Below are the code and all the weights of a small trained network. Each question names an input and a target symbol and asks about switching units off, where a switched-off unit gives its printed mean instead of its output.

import numpy as np


def w(rows, s, z=0):
    codes = np.array(rows[::2]) - 128.0
    scale = np.full(codes.shape[1], s)
    scale[-1] = z or s
    return codes * scale


def f(y):
    return y / 2 * (1 + np.tanh(0.7978845608 * (y + 0.044715 * y**3)))


def softmax(a):
    e = np.exp(a - a.max(-1, keepdims=True))
    return e / e.sum(-1, keepdims=True)


def log_softmax(a):
    a = a - a.max(-1, keepdims=True)
    return a - np.log(np.exp(a).sum(-1, keepdims=True))


def net(x, mask):
    ids = ['βγδεζηλξπστφψω'.index(c) for c in x.split()]
    T = len(ids)
    res = E[ids] + P[:T]
    u = 0
    for l in range(2):
        r = res
        for j in range(3):
            rows = slice(4 * j, 4 * j + 4)
            q, k, v = (r @ M[l][rows].T for M in (Q, K, V))
            z = softmax(np.where(np.tri(T) > 0, q @ k.T / 4**0.5, -1e9)) @ v
            o = O[l][rows]
            res = res + np.where(mask[u + j], z, o[:, -1]) @ o[:, :-1]
        u += 3
        y = f(res @ A[l][:, :-1].T + A[l][:, -1])
        res = res + np.where(mask[u : u + 8], y, B[l][:, -1]) @ B[l][:, :-1]
        u += 8
    return log_softmax(res[-1] @ U[:, :-1].T + U[:, -1])


Q, K, V, O, A, B = {}, {}, {}, {}, {}, {}
E = w([
[105,150,68,139,145,86],'β',
[96,143,52,133,140,113],'γ',
[111,125,72,140,142,100],'δ',
[135,108,46,115,112,119],'ε',
[150,164,69,129,56,93],'ζ',
[104,99,100,223,171,129],'η',
[220,253,198,221,156,108],'λ',
[143,55,89,165,121,142],'ξ',
[149,100,119,188,79,126],'π',
[156,57,168,130,59,122],'σ',
[116,59,136,117,92,184],'τ',
[156,161,132,96,18,148],'φ',
[99,75,118,70,187,161],'ψ',
[61,138,166,134,127,175],'ω',
],0.022)
P = w([
[55,84,96,81,38,85],'0',
[72,98,99,90,57,112],'1',
[90,106,101,96,75,132],'2',
[110,121,99,104,96,155],'3',
[125,123,107,110,110,176],'4',
[139,132,111,117,129,192],'5',
[154,128,119,127,145,214],'6',
[165,143,114,128,162,223],'7',
[173,141,121,139,178,246],'8',
],0.013)
Q[0] = w([
[109,91,125,128,75,155],'L0H0',
[147,94,169,145,115,122],'L0H0',
[155,174,52,161,49,253],'L0H0',
[93,78,110,147,113,106],'L0H0',
[95,171,157,109,141,174],'L0H1',
[205,181,108,118,154,118],'L0H1',
[90,183,171,140,128,105],'L0H1',
[85,118,30,181,70,254],'L0H1',
[145,84,222,64,135,101],'L0H2',
[87,100,124,149,137,118],'L0H2',
[158,130,145,156,162,79],'L0H2',
[166,182,169,114,96,65],'L0H2',
],0.014)
K[0] = w([
[107,98,200,136,129,181],'L0H0',
[129,125,202,100,99,54],'L0H0',
[228,167,157,180,143,252],'L0H0',
[84,80,120,183,80,143],'L0H0',
[101,148,164,163,118,76],'L0H1',
[156,108,68,162,136,121],'L0H1',
[85,115,131,219,56,114],'L0H1',
[239,207,191,121,184,225],'L0H1',
[17,77,35,75,86,66],'L0H2',
[147,79,189,87,141,150],'L0H2',
[146,131,148,124,117,58],'L0H2',
[78,131,126,156,94,63],'L0H2',
],0.011)
V[0] = w([
[111,56,220,115,136,45],'L0H0',
[109,116,202,112,74,16],'L0H0',
[143,183,133,46,160,85],'L0H0',
[64,112,139,69,151,124],'L0H0',
[132,112,191,103,88,254],'L0H1',
[141,143,65,141,103,85],'L0H1',
[107,109,160,176,134,119],'L0H1',
[125,188,15,177,145,183],'L0H1',
[83,134,151,101,151,106],'L0H2',
[92,112,79,168,90,235],'L0H2',
[141,132,135,70,118,71],'L0H2',
[122,80,173,82,147,134],'L0H2',
],0.0079)
O[0] = w([
[162,178,29,139,51,139,54],'L0H0',
[122,199,69,202,137,168,55],'L0H0',
[70,83,171,232,101,231,31],'L0H0',
[157,89,109,116,169,131,110],'L0H0',
[187,234,57,72,140,107,161],'L0H1',
[91,87,174,139,102,57,150],'L0H1',
[138,198,125,179,161,132,124],'L0H1',
[97,71,213,62,154,53,217],'L0H1',
[115,121,142,167,158,180,103],'L0H2',
[164,140,147,139,114,47,255],'L0H2',
[97,86,83,187,187,201,69],'L0H2',
[111,205,2,173,172,159,98],'L0H2',
],0.0057,0.0081)
A[0] = w([
[132,135,107,210,210,78,158],'L0N0',
[143,151,124,68,17,155,100],'L0N1',
[120,192,123,73,143,142,66],'L0N2',
[134,137,94,89,176,118,141],'L0N3',
[124,142,142,114,121,129,79],'L0N4',
[196,133,206,254,103,128,254],'L0N5',
[72,97,91,241,135,185,61],'L0N6',
[100,150,97,89,130,76,78],'L0N7',
],0.0086,0.0087)
B[0] = w([
[102,176,81,1,125,122,195],'L0N0',
[65,111,106,68,138,140,229],'L0N1',
[173,128,185,145,184,187,146],'L0N2',
[168,223,142,116,57,94,253],'L0N3',
[167,152,226,129,155,92,98],'L0N4',
[172,170,120,61,72,107,251],'L0N5',
[133,186,165,153,120,86,125],'L0N6',
[163,164,163,94,150,105,234],'L0N7',
],0.0074,0.0037)
Q[1] = w([
[86,112,155,24,125,125],'L1H0',
[78,6,208,133,155,201],'L1H0',
[152,119,144,211,175,208],'L1H0',
[169,181,8,96,61,193],'L1H0',
[110,128,180,190,145,101],'L1H1',
[132,104,168,90,154,117],'L1H1',
[99,81,165,204,156,209],'L1H1',
[107,151,167,108,61,89],'L1H1',
[45,162,230,167,148,147],'L1H2',
[148,184,103,186,91,224],'L1H2',
[103,154,71,51,95,115],'L1H2',
[153,117,64,130,100,71],'L1H2',
],0.012)
K[1] = w([
[216,168,249,138,116,111],'L1H0',
[94,162,123,162,107,17],'L1H0',
[5,99,83,142,172,65],'L1H0',
[83,196,134,156,134,212],'L1H0',
[155,80,119,121,41,109],'L1H1',
[170,90,170,149,143,97],'L1H1',
[123,161,73,204,78,59],'L1H1',
[204,137,91,72,190,140],'L1H1',
[86,105,51,132,196,18],'L1H2',
[10,189,74,133,124,128],'L1H2',
[163,171,170,145,168,179],'L1H2',
[182,121,121,96,91,219],'L1H2',
],0.013)
V[1] = w([
[173,154,131,147,77,86],'L1H0',
[29,150,133,76,145,179],'L1H0',
[134,138,93,121,241,55],'L1H0',
[107,167,137,188,119,70],'L1H0',
[124,125,135,128,247,135],'L1H1',
[153,127,158,146,183,98],'L1H1',
[155,93,113,69,127,116],'L1H1',
[92,184,185,114,169,132],'L1H1',
[209,94,113,176,120,136],'L1H2',
[86,204,198,162,89,90],'L1H2',
[58,170,156,61,161,151],'L1H2',
[91,144,119,157,196,76],'L1H2',
],0.012)
O[1] = w([
[162,126,154,195,205,103,230],'L1H0',
[90,150,116,61,94,244,128],'L1H0',
[96,112,104,61,177,38,108],'L1H0',
[60,149,184,138,182,67,105],'L1H0',
[83,106,98,152,167,138,63],'L1H1',
[81,109,81,156,97,172,99],'L1H1',
[185,72,120,146,102,148,245],'L1H1',
[63,215,89,140,69,139,141],'L1H1',
[133,180,76,198,150,2,38],'L1H2',
[82,173,227,112,96,136,140],'L1H2',
[107,102,157,91,157,224,187],'L1H2',
[99,125,152,82,190,90,83],'L1H2',
],0.0088,0.011)
A[1] = w([
[116,78,43,57,42,69,125],'L1N0',
[2,41,73,207,247,175,178],'L1N1',
[56,59,8,55,129,56,78],'L1N2',
[23,76,133,107,125,170,95],'L1N3',
[12,137,145,104,96,74,79],'L1N4',
[173,144,70,47,126,183,16],'L1N5',
[169,235,113,74,40,95,106],'L1N6',
[176,92,132,208,89,59,2],'L1N7',
],0.0078,0.0051)
B[1] = w([
[135,217,106,91,244,116,240],'L1N0',
[146,152,110,250,59,115,144],'L1N1',
[139,72,165,159,228,225,214],'L1N2',
[39,171,113,224,143,61,189],'L1N3',
[240,182,231,192,111,139,165],'L1N4',
[153,166,236,178,118,66,247],'L1N5',
[71,58,99,162,148,151,213],'L1N6',
[1,194,89,119,173,128,205],'L1N7',
],0.008,0.016)
U = w([
[147,163,187,189,143,86,39],'β',
[89,58,144,212,181,162,105],'γ',
[138,85,130,207,160,139,109],'δ',
[99,33,92,122,153,170,181],'ε',
[88,2,114,124,91,103,252],'ζ',
[103,60,201,52,153,64,107],'η',
[122,130,134,147,154,132,84],'λ',
[109,162,99,136,196,110,72],'ξ',
[98,107,123,128,98,15,182],'π',
[122,103,44,181,118,156,229],'σ',
[198,166,120,122,122,85,146],'τ',
[137,83,144,140,126,181,122],'φ',
[144,172,110,147,202,220,32],'ψ',
[65,190,126,63,139,156,167],'ω',
],0.0061,0.012)

Each question gives the input, a string of symbols that net reads in full, and the target symbol t.
The units are the heads (4 rows each of Q, K, V and O) and the neurons (one row each of A and B). Each row of codes is followed by its name. A weight is (code - 128) times the scale printed after its matrix; where a second scale follows, it is the last column's (O, A, B and U).
mask holds one flag per unit, layer by layer, with each layer's heads first. A switched-off unit (its flag False) gives its mean, the last column of its rows in O or B, instead of its output. The means were averaged over made-up inputs and are rounded, as every weight is.
A unit's drop is (log p(t) with every unit on - log p(t) with that unit switched off) / (log p(t) with every unit on - log p(t) with every unit switched off).
top k neurons: the k neurons with the biggest drops, biggest first
k most important neurons of layer l: the k neurons of layer l with the biggest drops, biggest first
which heads matter: for each layer, one digit per head in row order, 1 if its drop is at least 0.15 and else 0, layers parted by /
input γ γ β γ τ ω ω τ, target ω: which heads matter -> 010 / 110
input γ γ γ, target γ: 2 most important neurons of layer 1 -> (L1N2, L1N3)
input γ γ ω η γ ξ γ ζ, target ξ: top 2 neurons -> (L0N1, L1N0)
input δ γ ζ β η, target η: which heads matter -> 001 / 100
input γ γ ζ ζ τ δ, target τ: top 3 neurons -> (L0N1, L1N5, L1N2)
input ω ε η γ τ π γ, target τ: 3 most important neurons of layer 0 -> (L0N2, L0N3, L0N1)
input ω η ζ ξ ω γ γ γ β, target γ: 2 most important neurons of layer 0 -> (L0N1, L0N5)
input γ λ φ ω η τ ζ ε γ, target γ: which heads matter -> 101 / 100
input ζ η τ γ β, target τ: which heads matter -> 000 / 111
input ω ω γ τ, target ω: which heads matter -> 011 / 100
input π γ η ζ, target η: top 3 neurons -> (L0N7, L0N1, L0N3)
input η γ β γ λ ω, target β: which heads matter -> 100 / 110
input η γ ω τ γ σ ξ, target σ: most important neuron of layer 1 -> (L1N6)
input ω γ γ π γ η, target π: top neuron -> (L0N5)
input γ γ ψ β, target ψ: which heads matter -> 001 / 101
input γ ω σ, target ω: 2 most important neurons of layer 0 -> (L0N1, L0N2)
input ξ γ β β γ γ ζ β γ, target ζ: 2 most important neurons of layer 1 -> (L1N0, L1N2)
input γ γ η γ γ γ ζ, target ζ: which heads matter -> 100 / 000
input ζ ψ ε ξ ξ τ ξ, target τ: which heads matter -> 010 / 000
input η ω η, target ω: which heads matter -> 000 / 100
input γ ξ ξ ω γ γ β η σ, target σ: which heads matter -> 000 / 001
input γ γ ω γ τ γ γ ψ ζ, target ψ: which heads matter -> 010 / 111
input π ε β γ η η φ γ η, target φ: top neuron -> (L0N1)
input γ δ τ η, target τ: which heads matter -> 000 / 010
input γ η η γ ξ γ, target ξ: top 2 neurons -> (L1N7, L1N0)
input η τ β γ ψ γ ω β γ, target ω: 2 most important neurons of layer 0 -> (L0N3, L0N2)
input τ β γ ξ ξ γ β, target ξ: top 3 neurons -> (L1N7, L1N0, L1N2)
input σ η λ ξ γ, target β: which heads matter -> 100 / 111
